Below are the code and all the weights of a small trained network. Each question names an input and a target symbol and asks about switching units off, where a switched-off unit gives its printed mean instead of its output.

import numpy as np


def w(rows, s, z=0):
    codes = np.array(rows[::2]) - 128.0
    scale = np.full(codes.shape[1], s)
    scale[-1] = z or s
    return codes * scale


def f(y):
    return y / 2 * (1 + np.tanh(0.7978845608 * (y + 0.044715 * y**3)))


def softmax(a):
    e = np.exp(a - a.max(-1, keepdims=True))
    return e / e.sum(-1, keepdims=True)


def log_softmax(a):
    a = a - a.max(-1, keepdims=True)
    return a - np.log(np.exp(a).sum(-1, keepdims=True))


def net(x, mask):
    ids = ['γδελμξτφψω'.index(c) for c in x.split()]
    T = len(ids)
    res = E[ids] + P[:T]
    u = 0
    for l in range(2):
        r = res
        for j in range(3):
            rows = slice(2 * j, 2 * j + 2)
            q, k, v = (r @ M[l][rows].T for M in (Q, K, V))
            z = softmax(np.where(np.tri(T) > 0, q @ k.T / 2**0.5, -1e9)) @ v
            o = O[l][rows]
            res = res + np.where(mask[u + j], z, o[:, -1]) @ o[:, :-1]
        u += 3
        y = f(res @ A[l][:, :-1].T + A[l][:, -1])
        res = res + np.where(mask[u : u + 8], y, B[l][:, -1]) @ B[l][:, :-1]
        u += 8
    return log_softmax(res[-1] @ U[:, :-1].T + U[:, -1])


Q, K, V, O, A, B = {}, {}, {}, {}, {}, {}
E = w([
[168,106,71],'γ',
[188,99,71],'δ',
[167,76,96],'ε',
[116,117,71],'λ',
[149,69,176],'μ',
[33,153,177],'ξ',
[74,94,174],'τ',
[81,146,189],'φ',
[2,233,191],'ψ',
[76,222,27],'ω',
],0.015)
P = w([
[86,143,135],'0',
[222,245,254],'1',
[121,118,157],'2',
[105,109,41],'3',
[180,236,230],'4',
[122,121,158],'5',
[109,106,29],'6',
[168,247,176],'7',
[119,122,162],'8',
[117,108,27],'9',
[184,224,148],'10',
],0.012)
Q[0] = w([
[3,101,146],'L0H1',
[44,113,181],'L0H1',
[131,105,140],'L0H2',
[54,111,98],'L0H2',
[128,119,114],'L0H3',
[134,121,132],'L0H3',
],0.049)
K[0] = w([
[58,79,233],'L0H1',
[110,92,255],'L0H1',
[121,92,144],'L0H2',
[29,94,177],'L0H2',
[113,121,122],'L0H3',
[139,112,132],'L0H3',
],0.033)
V[0] = w([
[134,152,119],'L0H1',
[37,80,253],'L0H1',
[163,155,80],'L0H2',
[100,127,160],'L0H2',
[13,35,147],'L0H3',
[153,151,169],'L0H3',
],0.0061)
O[0] = w([
[125,130,146,175],'L0H1',
[202,140,10,233],'L0H1',
[159,141,95,48],'L0H2',
[106,115,147,241],'L0H2',
[181,127,49,46],'L0H3',
[127,137,160,251],'L0H3',
],0.011,0.0012)
A[0] = w([
[89,124,117,88],'L0N1',
[252,155,202,31],'L0N2',
[207,137,148,160],'L0N3',
[183,166,163,55],'L0N4',
[130,177,68,2],'L0N5',
[81,117,142,84],'L0N6',
[116,123,127,68],'L0N7',
[153,49,137,62],'L0N8',
],0.015,0.0057)
B[0] = w([
[141,155,84,135],'L0N1',
[109,167,60,254],'L0N2',
[81,121,202,194],'L0N3',
[78,99,183,194],'L0N4',
[51,105,153,160],'L0N5',
[158,139,87,146],'L0N6',
[120,140,127,107],'L0N7',
[1,138,158,144],'L0N8',
],0.025,0.0053)
Q[1] = w([
[37,109,133],'L1H1',
[172,221,150],'L1H1',
[112,157,127],'L1H2',
[72,3,73],'L1H2',
[113,147,136],'L1H3',
[193,72,176],'L1H3',
],0.032)
K[1] = w([
[131,31,100],'L1H1',
[41,174,139],'L1H1',
[131,166,147],'L1H2',
[252,48,79],'L1H2',
[59,120,117],'L1H3',
[22,70,121],'L1H3',
],0.03)
V[1] = w([
[122,169,98],'L1H1',
[172,3,115],'L1H1',
[156,231,106],'L1H2',
[92,188,149],'L1H2',
[125,146,155],'L1H3',
[181,236,77],'L1H3',
],0.0032)
O[1] = w([
[159,134,65,145],'L1H1',
[125,40,204,83],'L1H1',
[150,134,90,169],'L1H2',
[155,252,109,252],'L1H2',
[99,118,197,133],'L1H3',
[177,206,80,163],'L1H3',
],0.0029,0.0044)
A[1] = w([
[122,127,191,164],'L1N1',
[158,62,100,117],'L1N2',
[223,134,153,116],'L1N3',
[187,96,179,102],'L1N4',
[250,60,197,60],'L1N5',
[199,96,171,204],'L1N6',
[149,152,168,2],'L1N7',
[162,89,199,97],'L1N8',
],0.02,0.0074)
B[1] = w([
[157,125,115,254],'L1N1',
[118,111,193,151],'L1N2',
[3,142,116,133],'L1N3',
[172,134,120,130],'L1N4',
[56,196,54,134],'L1N5',
[225,138,183,140],'L1N6',
[70,108,127,130],'L1N7',
[111,76,94,139],'L1N8',
],0.036,0.0089)
U = w([
[119,245,206,108],'γ',
[191,228,112,178],'δ',
[202,172,208,190],'ε',
[155,128,115,235],'λ',
[186,108,91,141],'μ',
[122,88,19,127],'ξ',
[87,87,193,138],'τ',
[214,150,59,141],'φ',
[61,140,72,2],'ψ',
[142,163,2,93],'ω',
],0.0082,0.0059)

Each question gives the input, a string of symbols that net reads in full, and the target symbol t.
The units are the heads (2 rows each of Q, K, V and O) and the neurons (one row each of A and B). Each row of codes is followed by its name. A weight is (code - 128) times the scale printed after its matrix; where a second scale follows, it is the last column's (O, A, B and U).
mask holds one flag per unit, layer by layer, with each layer's heads first. A switched-off unit (its flag False) gives its mean, the last column of its rows in O or B, instead of its output. The means were averaged over made-up inputs and are rounded, as every weight is.
A unit's drop is (log p(t) with every unit on - log p(t) with that unit switched off) / (log p(t) with every unit on - log p(t) with every unit switched off).
The circuit of an input: a set's keep is (log p(t) with only the set's units on - log p(t) with every unit switched off) / (log p(t) with every unit on - log p(t) with every unit switched off). Starting from the 12 units with the biggest drops (on a tie, the unit counted first), units are removed one at a time, each time the one whose removal leaves the highest keep (on an exact tie, the one counted first), for as long as the keep stays at least 0.8.
circuit, biggest first: the units of the circuit, biggest drop first
top k neurons: the k neurons with the biggest drops, biggest first
k most important neurons of layer l: the k neurons of layer l with the biggest drops, biggest first
which heads matter: for each layer, one digit per head in row order, 1 if its drop is at least 0.15 and else 0, layers parted by /
input ε τ τ τ δ, target γ: circuit, biggest first	[L0N3]
input φ ε δ λ τ ω ξ λ λ ε γ, target γ: which heads matter	010 / 000
input γ τ γ ε ε ξ τ, target τ: which heads matter	100 / 010
input λ τ γ, target φ: which heads matter	000 / 000
input τ τ ψ τ ψ ω φ ε, target γ: top 2 neurons	[L0N2, L0N3]
input φ τ τ τ γ γ λ ε ε ε λ, target γ: 2 most important neurons of layer 1	[L1N3, L1N8]
input ε ε ε γ ω ε γ δ, target γ: top 2 neurons	[L0N2, L1N8]
input ε ξ γ τ φ ε φ, target τ: 3 most important neurons of layer 1	[L1N2, L1N1, L1N5]
input τ ψ τ ψ ψ δ ξ φ ε δ λ, target γ: top 4 neurons	[L0N3, L0N4, L0N5, L0N8]
input ε δ ψ γ τ ψ μ τ τ τ ω, target γ: top 2 neurons	[L1N1, L0N4]
input ξ τ μ λ ω γ ω ψ ω, target ψ: 2 most important neurons of layer 1	[L1N1, L1N6]
input ε φ δ ε γ ε γ ψ τ φ, target τ: which heads matter	100 / 110
input ε τ τ φ τ ψ γ μ γ, target φ: top 3 neurons	[L0N2, L1N6, L1N8]
input τ λ τ μ μ μ ψ, target ψ: which heads matter	100 / 000
input ε γ γ ε, target τ: top 4 neurons	[L0N2, L1N1, L0N3, L0N4]
input τ μ φ μ, target τ: top 2 neurons	[L0N2, L1N1]
input δ μ τ τ ε τ μ, target τ: circuit, biggest first	[L0N8]
input γ ω ψ, target δ: which heads matter	001 / 000
input ω ω τ, target ε: 3 most important neurons of layer 0	[L0N2, L0N5, L0N3]
input φ ω ξ ε ψ τ, target ε: top 2 neurons	[L0N2, L1N6]
input γ φ ε φ ε ε ψ ξ ξ, target ω: which heads matter	100 / 000
input λ τ ψ τ γ ψ, target δ: 3 most important neurons of layer 0	[L0N4, L0N3, L0N2]
input δ ε ψ ψ ε μ τ ψ δ, target μ: 2 most important neurons of layer 1	[L1N8, L1N6]
